Each row is followed by its class number.
[ 14  21  25   3  16 -18  28  23 -19  45   0 -11  41  -8  29 -51 -21  67
 -10  -6 -12  32  45   2   8  14  44 -12   6 -13  11   5 -40  10  43   3
 -12  -8] | 6
[ -3  29 -11 -26  23  -3 -28  -7  -8  -5 -29 -33  52  26  26 -31   7  54
  -3  11  -1  18  14   9  -8  11  -8   0 -11  -8  15  35 -15 -22  25   4
 -21 -26] | 0
[-30  17  16 -20 -13  -8 -30  10 -20 -32  20   3 -23  -5  -2  10 -28 -15
  -5  16 -13   1  38  40   1 -26  41 -16 -37 -29  20  -9   9   5  15  -4
  16  26] | 5
[  9  -7  39   4 -12  -8  -3  -5  16  35  -9 -50  28 -23  40   2   2  19
 -27  -8   1   6  14 -15  -2  19  -5 -40 -13   0  22  21 -34 -14   8 -32
 -36   6] | 6
[ -1  19 -50 -12  36  21  32   8  -6 -13  13  11   6  30 -42  20  15 -49
 -21  -4 -10  -6  41  25  13 -25  18 -16 -11   2  14  19  68  41 -46  47
  44  -2] | 2
[-60  16 -51 -63 -66  55  52  -9 -72 -44 -16  -9  72 -11  35  57 -49 -22
 -37 -13 -43 -15 -11  62 -25  33 -53 -11   3  42 -51  38 -93  63 -20  35
 -59  23] | 1
[ 10 -14   4   8 -41  43  18   1  -4  44 -14 -93  35 -28  70 -38 -28   8
 -59  37 -18  30  30  -7  73   1  78 -45  27 -30 -36 -59 -54   4 -29 -49
 -39   3] | 3
[  2 -24 -69 -22 -19  19   9 -15  16 -18 -13 -31 -12  -8 -37   4  17 -29
  -2  13   5  15   5  -4   2  12   8   2  23  11   1  -1  58  -2 -33   4
  46  -7] | 7
[  1  18  39  -6 -17 -41  -1  33  -6  -3  -1  25 -19 -23 -23 -14   5  14
   8   8 -20 -12   5  16 -12   9   1  39   1 -12 -25   3 -61   5  27  -2
 -24  22] | 0
[ 26  -2 -27   7  47  27  27   3  -1 -30 -20  -5  47  13  11  13  25 -32
  13 -41  30  27 -58  23 -25 -18 -36  21  75  39 -10  28   2 -55 -23  18
  16   7] | 2
[   8   30   53  -40  -11    0    3    3   50   52   -4  -91    7   -4
   67  -54  -22  -11  -94  -45  -35  -16   23   31   28   18   31  -20
  -39   30   27   -8 -100  -26   -2  -60  -49   -7] | 2
[ -9  37  63 -91  34  41  20  -4 -32  -3  -3 114 -17 -48 -64 -48 -27 -30
 -41 -42 -14   8   7  55 -15 -12 -20 -30  77 -29 -40  20 -34  13 -13  36
  -8  46] | 5
[-14 -13 -88 -27  -7  34  16 -13  15  49  17  55  -9 -44 -54   3 -12 -48
   1 -17  24   8  25  32 -36   3   7  11   3  13  12   7  31  16   0   4
  50 -12] | 6
[ 12  43 104 -13  16 -12  33  14 -34  50 -42 -14  13  26  35 -53  40  13
 -50 -19  13  22  36 -12  -1  -1  55 -22 -65 -39 -13  29 -37  18  -3  19
 -48 -24] | 5
[ 13 -51  18  36  30   3  13   5  10   6  20  12 -25  11 107   3  -3  -6
 -36   6 -22  18  26 -29   9  37  -8  39  49 -19 -46 -20  -4 -56   0 -21
 -38 -25] | 1
[ 47  49  24   7  16  21  12  34 -15 -22  -2 -65  30  27  21  12  10  45
  33   1 -16  40   3  27   5 -62 -25  17  21   1 -24  -2  -8 -17  34  31
  18  27] | 0
[-38 -47 -11  10  15  37   6  35  26   8   8  -5  21   2 -21  14   8 -17
  59 -15 -25  18  27  11 -24   7  10  -5 -46  -4 -15   0  44 -34  32 -19
  34  -8] | 5
[-19 -30 -32 -26 -14  -6   6  -5 -35 -39  18  -1  -6 -29 -24  29   7 -40
  -8  67  34 -21  45 -16  12 -12   8  -4   6 -48  -7  22  31  61  -7  -7
 -11  29] | 3
[-50 -14 -23 -25 -16  32  17  16  -6 -20   7  29  11  12   1  34 -18 -57
 -30 -30 -41  25  13  41  24  35  16 -13  -3   9 -30  15  24  -6  -2  21
 -39   1] | 3
[-49   4  54 -13  12 -33  -6  22  16 -16  -8 -50  -8  31 -55 -21   5 -45
  28  15  12  24  26  14   6  13 -32  23 -15 -14 -25  21  59  24  18 -30
 -35  -7] | 7
[-19 -23  45 -40 -36  -5  24  45  10  30  -7  33   2  12  55 -41 -12  63
  -5 -11 -44  18  36  -3  24  62   0 -35 -17 -14 -24   3 -13  18  74 -16
 -21 -16] | 4
[ -3  -5  41  -1 -22   7   4  34 -17  15 -37 -69  28 -14  34 -26  -7   9
 -22   0 -29  54  64  14  17  25  29 -69   2   0   7  53 -36   7  -1  -6
  27  14] | 2
[ 11  14   8   8  46   5 -16   0 -34  31 -20  26  15  -8  28 -28   9  -3
 -23  -3 -53  16  53 -19  -5  25  80 -15 -22 -21  -4  28   1 -10 -17  -6
 -25 -20] | 1
[ -1   4 -31 -19   4   2  -1 -28 -32 -10  -8  23 -36  17 -24  15   8 -32
 -11   6  18  -3  37  15 -13  -7 -14  -1   6  -4 -22 -11  83 -12 -27  33
  17 -30] | 1
[-14   8  19 -16  60  13  16  23  26  16   7  20   7 -10 -29   5  15  18
  23   3 -29  18  14  -8 -14   5  -2   7  -1 -32   5  22  30  -8  14 -23
  -7 -17] | 5
[ -9  21  -9 -10  -9  30 -20 -16   4 -34 -34 -14  48  10  18 -37  19  29
   2   7 -13  44 -85  31 -32  -3  44  37  46  28 -72  -6  -8 -39   9  46
  35 -30] | 2
[-20 -10  26  13 -31 -36 -25  32   7  41  -4  38   2  -1  -9  -3   7 -15
  12 -44   0  27   5   5 -17   8   6 -16  -6 -16 -14   5  58 -15  55   1
 -16  -2] | 6
[  5  22  35 -11  16  11  29  19  26  61  17   7  12 -20  -1 -34  15  68
 -15 -39  -9   4  -1  -9  12  10  49  14 -30  18  35   7   4  14  49 -19
 -23 -31] | 1
[-35   9  37  -9 -34 -25 -26  -3   0  10  29  31 -51 -38 -34  -9  -1 -37
 -28 -11 -11  21  47 -21  12  22  11   8 -40 -45  36  26 -15  -4  15 -12
  11 -30] | 7
[ -4 -11  46  -2   5  35  22 -18 -10  -3  35 -44 -26 -19 -15  -3  15 -12
   5  -3  32   5  16   1   4 -22 -28  17  23  18  -2  -7  29 -11  41   4
 -31 -13] | 3
[ 55  -7   6 -44 -20  83  36 -29  40 -65  -5  11 -14  18  21 -27 -13 -25
  -3 -79  33 -12 -36  20  37 -24  56  23 -23  60  28   3 -12 -26  33  13
  47  32] | 6
[ 12  -9  20  12  -3  -7   8  -6  -7  15 -27 -25  23   2  38 -40  -3  21
 -45 -18   9   7  40 -12  47  25  11 -21 -11   5  -7  -7  33  -1   9 -36
 -43  19] | 2
[ -2  13  43  23  37  58  71  24 -43 -37  -8 -45  24  52 -20  -9  28 -25
  47  -5  -8  15  -9  22   5 -37  21  30  15  -3 -75 -16  15   0  -6  70
   5 -29] | 1
[-51 -63   2  -3  32 -22   2 -15   0 -58 -20 -58 -25  58  25   3 -36 -39
 -20  78 -34   8  61 -28  18  74  28 -16  28 -12 -48   8  59  11 -76  -2
 -37 -13] | 3
[ 21  10  35  13  14  -6  12  -9 -21  32 -12 -27  11 -24  24 -32  26  34
 -33  37  11   6  35  10   9   8  25 -20  -7 -27 -10  -1  -2   3  22  -9
 -48  -8] | 6
[-30  19  15 -42 -29 -61 -27  13  13 -23 -14 -11 -33  -6 -32  -7 -19  -3
   2  13  15  15  23  10 -23   5  36  37  -8 -10 -20  -8  16  10   1 -13
  20  29] | 5
[ 57  61  30 -15   3  46 -14   6   6  44   3 -12  59 -30 -39  57  31  40
  50 -58 -53  47  19 -50 -14 -44 -40 -66  12  58  39  74  25  27  36   6
  14  31] | 3
[ -9  31  28 -21 -64  17  43  -1 -18 -27 -33 -34   2  -6 -28 -28  19  -2
  36 -49  16   3 -47   5   4  -1  18  60  -8   2 -24  -7 -14  -6  78   7
 -46 -36] | 6
[ 11 -26 -37  21 -12  25  13   2  10  18 -21   8 -17  38  46   2  -3 -10
 -17 -16  19  20  48  27  23  29   5   6 -75  33  20  13  35  -9  11 -16
  -1   1] | 0
[-60 -18 -24 -18 -39  18  51  -3 -20   1  21 -76 -27  18 -35  20  -5 -97
 -38 -60  35   3  28   0  -3  -3 -44  11  40   9  -6  -8  34  -1 -24  68
 -10 -20] | 3
[-59 -66  -1 -19 -11 -17 -13  31  18   5  18 -25  18  -3  16  -3 -40 -93
  16  36  10  14  27  47 -38  25  11   6  68  31 -60  -2 -47  14 -25 -38
 -21  17] | 3
[-11  -7 -47  -9 -25  15 -19  -3 -12 -29  -8   1  21  -7 -14   3   9   7
   1 -11   8   4  -6   2   5  -7  28  -9  23   0  24  12  42   4  -4  30
  16  15] | 0
[  5 -19 -18  10  12   0  -1  -8   8  14 -12 -27   3   4   6 -20 -17  35
 -14   7   0  -1  50   4  30  33  19 -28   4  24   8 -22  22 -21 -20 -16
  13   4] | 1
[ 11 -55  58  12 -63  31  27  49   1  -4  44   2 -43 -32  41 -21  22 -39
  -2 -49  17  17  25   0  52 -28  40 -25  68 -27 -16 -62   9 -30  42  19
  32  26] | 4
[-11  -9  -1 -62  -6  -6 -31 -41 -10  31  -5  57 -56 -23   2 -23 -23  -4
  10  27  40  -2 -17  15 -30   4 -19 -21   9 -20  27 -32  74 -22  13 -69
 -24 -64] | 4
[ 18   7  79 -10  -6 -33  23  45   4   1  16  30 -16  11   4 -17   6 -12
  37 -28  12  30  50 -11  18  -4   6   4  21 -15 -25 -19 -50 -25   9  13
  40  -5] | 4
[-25  27  75  16  16  31  12   2  39  79  -6 -44   7  -3   9 -28  -3   3
 -39 -49  -8  38 -10  37  -8  32  42 -21 -20  72  26  18 -72 -19 -39   3
  -4 -30] | 1
[ 11  40  15  74  30 -14 -17  17 -42   8   5 -45  27  31  11 -11  23  37
  51  20  -8  -5 -18  -1 -14 -27 -57 -10  49   7   0 -29 -58 -16  24  38
  11  17] | 4
[  4  18  -2 -71 -40 -16 -38 -16 -18 -29   2 -17 -13 -10 -18  -6  -6 -34
   0 -17   0   4  20  14 -58 -41 -21   2  49  29 -29  14  60  17  20  30
  38  14] | 2
[-28  -5 -21  14   7  -9  33  26 -49  14  14 -25 -31 -16 -25   4  35 -12
 -21  54  33   4   6  37  -9 -26  36   3  29 -59  26  -2  69  37 -18  35
 -22 -29] | 0
[ -3 -20 -19  37 -28  -3  -3  -2  -6  42  -7 -41  18 -30  49 -10   6  23
 -34  -3 -22  11  22  -5  -6  37  30 -11  -7   1  -4 -12 -14 -23  26  -8
 -32   2] | 6
[-13  19  21  -4  31  19   9   4   2 -11 -22 -65  19  20  -1 -10  54 -24
   6 -20  11  25  18   3 -15  -9 -15  28  11 -22 -31  11  17 -48  15  20
 -21 -21] | 5
[ 22  42 -18  -4  -9  58  50  27  12 -18   3  -2 -28  14   1  30  44  32
  12 -26 -12  19 -54  42  12 -25  -9  71 -26  14  -8  12  27 -10  83  27
  15 -21] | 1
[-14 -26 -23  18 -19  56   6 -15  -7  36  -7  -1  25  -9  36 -33 -12   3
 -11 -50  15  28  30 -18  30  27 -14 -23 -12   1  -9 -34  -2 -45  15  -1
  20   1] | 4
[  0  -5   4  10   6 -29   2  -1 -27  28 -14  16  24   2  48 -15 -15  49
  -7  18 -18  -8  20 -34  13  41  11 -31 -22 -19   0 -28 -14  -4  -8 -34
 -43  -7] | 4
[-15 -10 -13   3   2   5 -25   4  11  25  18  33 -29 -19 -17  -1   7 -23
  24  17  -9  13  51  -3 -17   5   1  29 -15 -25 -20  -1  11 -21  25 -17
  38 -42] | 1
[ -4 -12 -46 -55 -62  22  45  -7 -25   0 -15  48 -15 -17  -8  -1 -26  -8
 -15  -8  17   3  11  12   6  10   1  11  20  -2 -12  -9  16  37 -13   3
 -10 -20] | 0
[ 15  18 -12  12 -14  31  54  33  -4  12   9  40  10  47 -32 -41 -32  27
  27 -41  37  -4 -90  79  -4 -57   0  41  41  63 -44 -75 -15  17  19  67
  45  32] | 0
[-15 -12  54   5  12  -3  36  31  12  19  31  12  -7  -2  15  37  14 -25
  32 -25 -44  35  92 -23 -11  41  31  10 -62  31 -15  22   5   8  -9   3
   1 -16] | 4
[-34 -17   3 -18  16 -15   1  22  16  45  27  -4  -5  21 -13 -30 -33 -22
  18 -17 -12  18  49  10 -23  19  24  10 -10  28   2  -2   1  -8  28  -8
   4 -40] | 3
[  3  15   5  19   0 -51 -18   1   4  26  20  21  15 -19 -52  -1  19  -8
  27  -3   8  -4  50 -25 -25  -6  14  22  -5  -5 -23 -11   6   6  10  22
  19   2] | 6
[-23  11  29  -1  23 -35 -13  29  10  34  -2 -16  14 -27 -37 -23  22   6
   5  11 -20  42  44   0 -22  15  12  -2  26 -20 -20  28  18  -7   6   0
  18 -26] | 2
[-10  65  -5 -37 -51 -22 -54   0  30  20  -8  41 -28  11 -21   5  19  26
  42   2  -2  41 -14 -14 -13 -16 -13  44 -29 -13 -26 -12  78  24  70 -16
  22 -32] | 4
[-26 -25  28   8 -41 -19  37   3  -1  19 -35  10  72  48 -12 -69 -18  39
 -16   0 -13 -38  58 -44  58  64  18 -64 -34 -25 -57 -28 -79  36 -14  40
  -2 -18] | 6
[-30 -30  41 -59  34  32  -2  23  68  27   2 -38 -14  23  37 -56 -16 -26
 -28 -13   3  17  30  48 -32  50  -8 -42  36  74  29  71 -54  39  -6   7
  48  43] | 4
[ 19  55 -61  -8 -15 -22 -16 -26 -53 -61 -14 -36  -9   1 -38   7  47 -43
 -57  18  29 -12  14  18  26 -30   1  14  35 -18   7   8  32  29 -33  58
  -1  55] | 7
[  22   40  -29   -8   26  -15  -17  -12   -8  -44  -29   42  -30   37
   -4   -4   43 -106  -17  -25   19   -9   25   45   13    7   -3   60
   54   15  -39    4   -7  -41  -26   14  -37   -4] | 1
[ 19 -10 -47 -20  19   0  40   5   2 -27   3 -12  35  38  37   6 -17  -6
   1 -28  14  -8  19 -10  -8   1 -40  29   9  33  10  24 -17  -4   8   2
  23  -2] | 2
[  8  17   9  36 -32   9 -20  -7 -27 -39 -55  15  54  79   6 -25  11 -88
  47 -35  36  39 -64  22  20 -24 -23  -2  89  34 -68 -27  -8 -18 -34  19
 -20  -3] | 7
[-25   5 -22 -62   4 -15  43  29   8 -41  21 -70  16  -4  14  57 -16  29
 -41  17  -5   7  44   0   2  -4  12 -17   8 -15  46  42  34  62 -28  12
   6  50] | 5
